Below are the code and all the weights of a small trained network. Each question names an input and a class and asks about switching units off, where a switched-off unit gives its printed mean instead of its output.

import numpy as np


def w(rows, s, z=0):
    codes = np.array(rows[::2]) - 128.0
    scale = np.full(codes.shape[1], s)
    scale[-1] = z or s
    return codes * scale


def f(y):
    return y / 2 * (1 + np.tanh(0.7978845608 * (y + 0.044715 * y**3)))


def log_softmax(a):
    a = a - a.max(-1, keepdims=True)
    return a - np.log(np.exp(a).sum(-1, keepdims=True))


def net(x, mask):
    res = np.array(x, float).reshape(1, 4) / 4 @ E
    y = f(res @ A[0][:, :-1].T + A[0][:, -1])
    res = res + np.where(mask, y, B[0][:, -1]) @ B[0][:, :-1]
    return log_softmax(res[-1] @ U[:, :-1].T + U[:, -1])


A, B = {}, {}
E = w([
[58,163,130],'x0',
[196,132,28],'x1',
[101,2,149],'x2',
[163,122,236],'x3',
],0.0089)
A[0] = w([
[170,163,184,123],'N1',
[64,174,169,147],'N2',
[133,79,183,180],'N3',
[162,122,54,144],'N4',
[183,115,190,177],'N5',
[110,97,115,249],'N6',
[111,143,95,80],'N7',
[164,173,77,154],'N8',
[139,133,167,73],'N9',
[183,180,124,117],'N10',
[84,170,117,104],'N11',
[87,213,104,120],'N12',
[145,143,174,133],'N13',
[113,65,113,235],'N14',
[75,127,146,195],'N15',
[172,104,146,197],'N16',
[101,161,126,115],'N17',
[104,189,96,134],'N18',
[154,121,169,155],'N19',
[171,105,104,248],'N20',
[156,87,94,254],'N21',
[206,141,160,129],'N22',
[185,171,185,128],'N23',
[117,76,123,223],'N24',
[120,143,134,107],'N25',
[117,203,86,179],'N26',
[154,178,250,38],'N27',
],0.019,0.0049)
B[0] = w([
[130,202,180,197],'N1',
[78,104,238,213],'N2',
[102,116,120,220],'N3',
[152,121,65,210],'N4',
[125,178,114,223],'N5',
[73,81,50,179],'N6',
[175,178,127,147],'N7',
[254,75,179,214],'N8',
[139,174,136,153],'N9',
[187,143,148,194],'N10',
[159,107,236,169],'N11',
[163,94,161,212],'N12',
[110,182,150,177],'N13',
[121,106,20,201],'N14',
[116,34,160,189],'N15',
[92,147,103,185],'N16',
[175,41,194,153],'N17',
[162,109,141,192],'N18',
[114,193,121,180],'N19',
[77,81,14,196],'N20',
[64,95,30,200],'N21',
[132,241,30,197],'N22',
[136,165,131,209],'N23',
[128,107,11,189],'N24',
[126,119,189,131],'N25',
[166,62,177,222],'N26',
[118,163,136,253],'N27',
],0.0077,0.011)
U = w([
[115,99,72,124],'0',
[126,230,104,128],'1',
[199,103,111,96],'2',
[4,118,86,138],'3',
[42,154,163,149],'4',
[107,135,119,1],'5',
[80,60,91,176],'6',
[104,84,181,132],'7',
],0.016,0.0089)

Each question gives the input, the list of numbers given to net, and the class t.
The units are the neurons (one row each of A and B). Each row of codes is followed by its name. A weight is (code - 128) times the scale printed after its matrix; where a second scale follows, it is the last column's (A, B and U).
mask holds one flag per neuron, in row order. A switched-off neuron (its flag False) gives its mean, the last column of its row in B, instead of its output. The means were averaged over made-up inputs and are rounded, as every weight is.
A unit's drop is (log p(t) with every unit on - log p(t) with that unit switched off) / (log p(t) with every unit on - log p(t) with every unit switched off).
The circuit of an input: a set's keep is (log p(t) with only the set's units on - log p(t) with every unit switched off) / (log p(t) with every unit on - log p(t) with every unit switched off). Starting from the 12 units with the biggest drops (on a tie, the unit counted first), units are removed one at a time, each time the one whose removal leaves the highest keep (on an exact tie, the one counted first), for as long as the keep stays at least 0.8.
circuit, biggest first: the units of the circuit, biggest drop first
k most important neurons: the k neurons with the biggest drops, biggest first
drop of u: that unit's drop, to one decimal
input [-4,-3,-1,0], class 1: circuit, biggest first : (N15, N26)
input [-6,2,-8,0], class 2: circuit, biggest first : (N8)
input [3,-5,8,1], class 3: circuit, biggest first : (N8, N26)
input [2,4,7,-5], class 3: circuit, biggest first : (N8, N21)
input [-4,8,0,2], class 0: circuit, biggest first : (N20, N22)
input [-1,-3,0,0], class 4: 3 most important neurons : (N20, N21, N4)
input [0,5,2,6], class 3: 3 most important neurons : (N8, N20, N21)
input [3,-8,-8,3], class 7: 2 most important neurons : (N17, N12)
input [0,-5,4,5], class 4: 2 most important neurons : (N20, N21)
input [-8,2,3,7], class 1: drop of N22 : 0.1
input [3,-1,-2,5], class 4: drop of N2 : 0.5
input [2,-2,-5,-6], class 7: drop of N3 : 0.0
